Below is a small trained network, with its code and all its weights. Each question gives an input and a target symbol and asks what happens when units are switched off, that is, made to give their printed mean instead of their output.

import numpy as np


def w(rows, s, z=0):
    codes = np.array(rows[::2]) - 128.0
    scale = np.full(codes.shape[1], s)
    scale[-1] = z or s
    return codes * scale


def f(y):
    return y / 2 * (1 + np.tanh(0.7978845608 * (y + 0.044715 * y**3)))


def softmax(a):
    e = np.exp(a - a.max(-1, keepdims=True))
    return e / e.sum(-1, keepdims=True)


def log_softmax(a):
    a = a - a.max(-1, keepdims=True)
    return a - np.log(np.exp(a).sum(-1, keepdims=True))


def net(x, mask):
    ids = ['αγεζηθξπσφ'.index(c) for c in x.split()]
    T = len(ids)
    res = E[ids] + P[:T]
    r = res
    for j in range(3):
        rows = slice(3 * j, 3 * j + 3)
        q, k, v = (r @ M[0][rows].T for M in (Q, K, V))
        z = softmax(np.where(np.tri(T) > 0, q @ k.T / 3**0.5, -1e9)) @ v
        o = O[0][rows]
        res = res + np.where(mask[j], z, o[:, -1]) @ o[:, :-1]
    y = f(res @ A[0][:, :-1].T + A[0][:, -1])
    res = res + np.where(mask[3:27], y, B[0][:, -1]) @ B[0][:, :-1]
    return log_softmax(res[-1] @ U[:, :-1].T + U[:, -1])


Q, K, V, O, A, B = {}, {}, {}, {}, {}, {}
E = w([
[13,66,175],'α',
[44,115,157],'γ',
[170,137,102],'ε',
[223,36,218],'ζ',
[58,157,144],'η',
[43,152,125],'θ',
[194,83,159],'ξ',
[21,156,100],'π',
[49,114,170],'σ',
[47,53,248],'φ',
],0.014)
P = w([
[181,156,110],'0',
[170,81,88],'1',
[188,154,175],'2',
[79,169,147],'3',
[60,39,135],'4',
[195,173,185],'5',
[88,197,150],'6',
[63,53,81],'7',
[161,142,221],'8',
[99,202,168],'9',
[46,29,58],'10',
[128,133,250],'11',
[113,208,206],'12',
[46,67,33],'13',
],0.015)
Q[0] = w([
[177,103,139],'h1',
[102,133,188],'h1',
[52,124,84],'h1',
[59,115,111],'h2',
[6,171,182],'h2',
[63,132,128],'h2',
[103,149,73],'h3',
[123,94,66],'h3',
[144,187,139],'h3',
],0.014)
K[0] = w([
[155,92,59],'h1',
[106,152,153],'h1',
[161,145,138],'h1',
[79,107,31],'h2',
[32,66,45],'h2',
[152,111,9],'h2',
[131,157,199],'h3',
[185,163,131],'h3',
[139,79,165],'h3',
],0.014)
V[0] = w([
[159,199,189],'h1',
[90,106,164],'h1',
[101,72,109],'h1',
[169,108,130],'h2',
[175,67,25],'h2',
[93,75,67],'h2',
[41,166,195],'h3',
[76,130,94],'h3',
[118,253,41],'h3',
],0.011)
O[0] = w([
[6,127,235,163],'h1',
[136,102,148,178],'h1',
[171,146,97,124],'h1',
[94,118,88,75],'h2',
[178,143,121,137],'h2',
[255,104,60,254],'h2',
[106,152,157,228],'h3',
[153,158,52,176],'h3',
[164,194,97,91],'h3',
],0.0087,0.0083)
A[0] = w([
[190,96,82,173],'n1',
[214,150,103,102],'n2',
[85,183,95,127],'n3',
[172,111,43,38],'n4',
[129,88,180,206],'n5',
[112,171,197,140],'n6',
[30,167,48,82],'n7',
[127,174,178,133],'n8',
[108,212,100,64],'n9',
[175,81,4,88],'n10',
[157,177,168,106],'n11',
[39,193,110,124],'n12',
[91,60,184,90],'n13',
[89,184,174,111],'n14',
[219,134,233,208],'n15',
[154,122,123,209],'n16',
[135,128,124,193],'n17',
[119,72,44,254],'n18',
[227,94,96,178],'n19',
[110,150,228,148],'n20',
[107,55,113,113],'n21',
[116,101,109,79],'n22',
[216,132,112,100],'n23',
[193,101,89,209],'n24',
],0.013,0.0079)
B[0] = w([
[118,150,168,174],'n1',
[134,169,120,152],'n2',
[158,132,152,142],'n3',
[139,16,91,141],'n4',
[69,142,65,228],'n5',
[206,53,164,186],'n6',
[165,135,51,157],'n7',
[212,64,105,164],'n8',
[218,94,76,135],'n9',
[109,2,122,177],'n10',
[223,133,147,146],'n11',
[160,124,107,165],'n12',
[117,143,161,190],'n13',
[193,146,147,163],'n14',
[143,104,73,254],'n15',
[82,149,88,177],'n16',
[75,176,107,163],'n17',
[94,118,148,228],'n18',
[63,231,180,190],'n19',
[121,58,147,220],'n20',
[176,127,81,169],'n21',
[175,113,116,123],'n22',
[164,146,164,151],'n23',
[114,179,134,191],'n24',
],0.0088,0.0095)
U = w([
[36,152,183,191],'α',
[114,94,4,174],'γ',
[226,94,71,92],'ε',
[174,73,160,33],'ζ',
[223,88,2,38],'η',
[224,108,164,254],'θ',
[196,50,185,120],'ξ',
[168,219,163,159],'π',
[253,65,142,73],'σ',
[187,51,161,85],'φ',
],0.0093,0.0071)

Each question gives the input, a string of symbols that net reads in full, and the target symbol t.
The units are the heads (3 rows each of Q, K, V and O) and the neurons (one row each of A and B). Each row of codes is followed by its name. A weight is (code - 128) times the scale printed after its matrix; where a second scale follows, it is the last column's (O, A, B and U).
mask holds one flag per unit, heads first, then neurons. A switched-off unit (its flag False) gives its mean, the last column of its rows in O or B, instead of its output. The means were averaged over made-up inputs and are rounded, as every weight is.
A unit's drop is (log p(t) with every unit on - log p(t) with that unit switched off) / (log p(t) with every unit on - log p(t) with every unit switched off).
The circuit of an input: a set's keep is (log p(t) with only the set's units on - log p(t) with every unit switched off) / (log p(t) with every unit on - log p(t) with every unit switched off). Starting from the 12 units with the biggest drops (on a tie, the unit counted first), units are removed one at a time, each time the one whose removal leaves the highest keep (on an exact tie, the one counted first), for as long as the keep stays at least 0.8.
circuit, biggest first: the units of the circuit, biggest drop first
unit that matters most: the unit with the biggest drop
heads that matter: for each layer, one digit per head in row order, 1 if its drop is at least 0.15 and else 0, layers parted by /
input γ π ξ π θ ξ ξ π θ σ π θ, target π: circuit, biggest first => (h2, h3, n19)
input ε π ε θ γ π φ ζ, target α: heads that matter => 000
input γ π π γ φ, target α: circuit, biggest first => (n13, n8)
input α ξ γ ε π π π π ξ, target π: circuit, biggest first => (h1, n19)
input θ γ π π ζ ζ π σ, target α: heads that matter => 010
input θ ε π π, target η: unit that matters most => n7
input φ ε π ξ ξ π α σ, target α: circuit, biggest first => (n15, n8)
input π π π π γ θ ε α α π ξ, target α: circuit, biggest first => (n19, n18)
input φ π π ε α π π π θ θ γ, target α: circuit, biggest first => (h2, n15, n18, n19)
input ξ α π α ζ ξ ξ φ, target α: circuit, biggest first => (n13, h1)
input ξ ξ π π φ η π α θ φ θ σ ε, target ξ: circuit, biggest first => (h2, h3, n6)
input θ θ φ ζ π α η θ π θ π ε, target π: heads that matter => 101
input π π ξ α π θ ζ π π θ γ, target α: heads that matter => 011
input γ ξ π φ, target ξ: heads that matter => 010
input φ θ η α θ φ π π ε ξ π θ η, target σ: heads that matter => 100
input α ζ σ π ε ξ π σ ε π η, target α: unit that matters most => n15
input α σ α θ α π, target α: heads that matter => 111
input θ π π π φ θ θ θ π φ π γ, target π: heads that matter => 011
input π π θ π α θ φ φ θ π ε σ α, target ξ: heads that matter => 101
input α π ζ π φ ξ π ζ, target γ: heads that matter => 110
input π π π π, target η: heads that matter => 001
input π ε α θ π ζ, target π: circuit, biggest first => (n19)
input ζ σ ξ θ π π, target π: heads that matter => 010
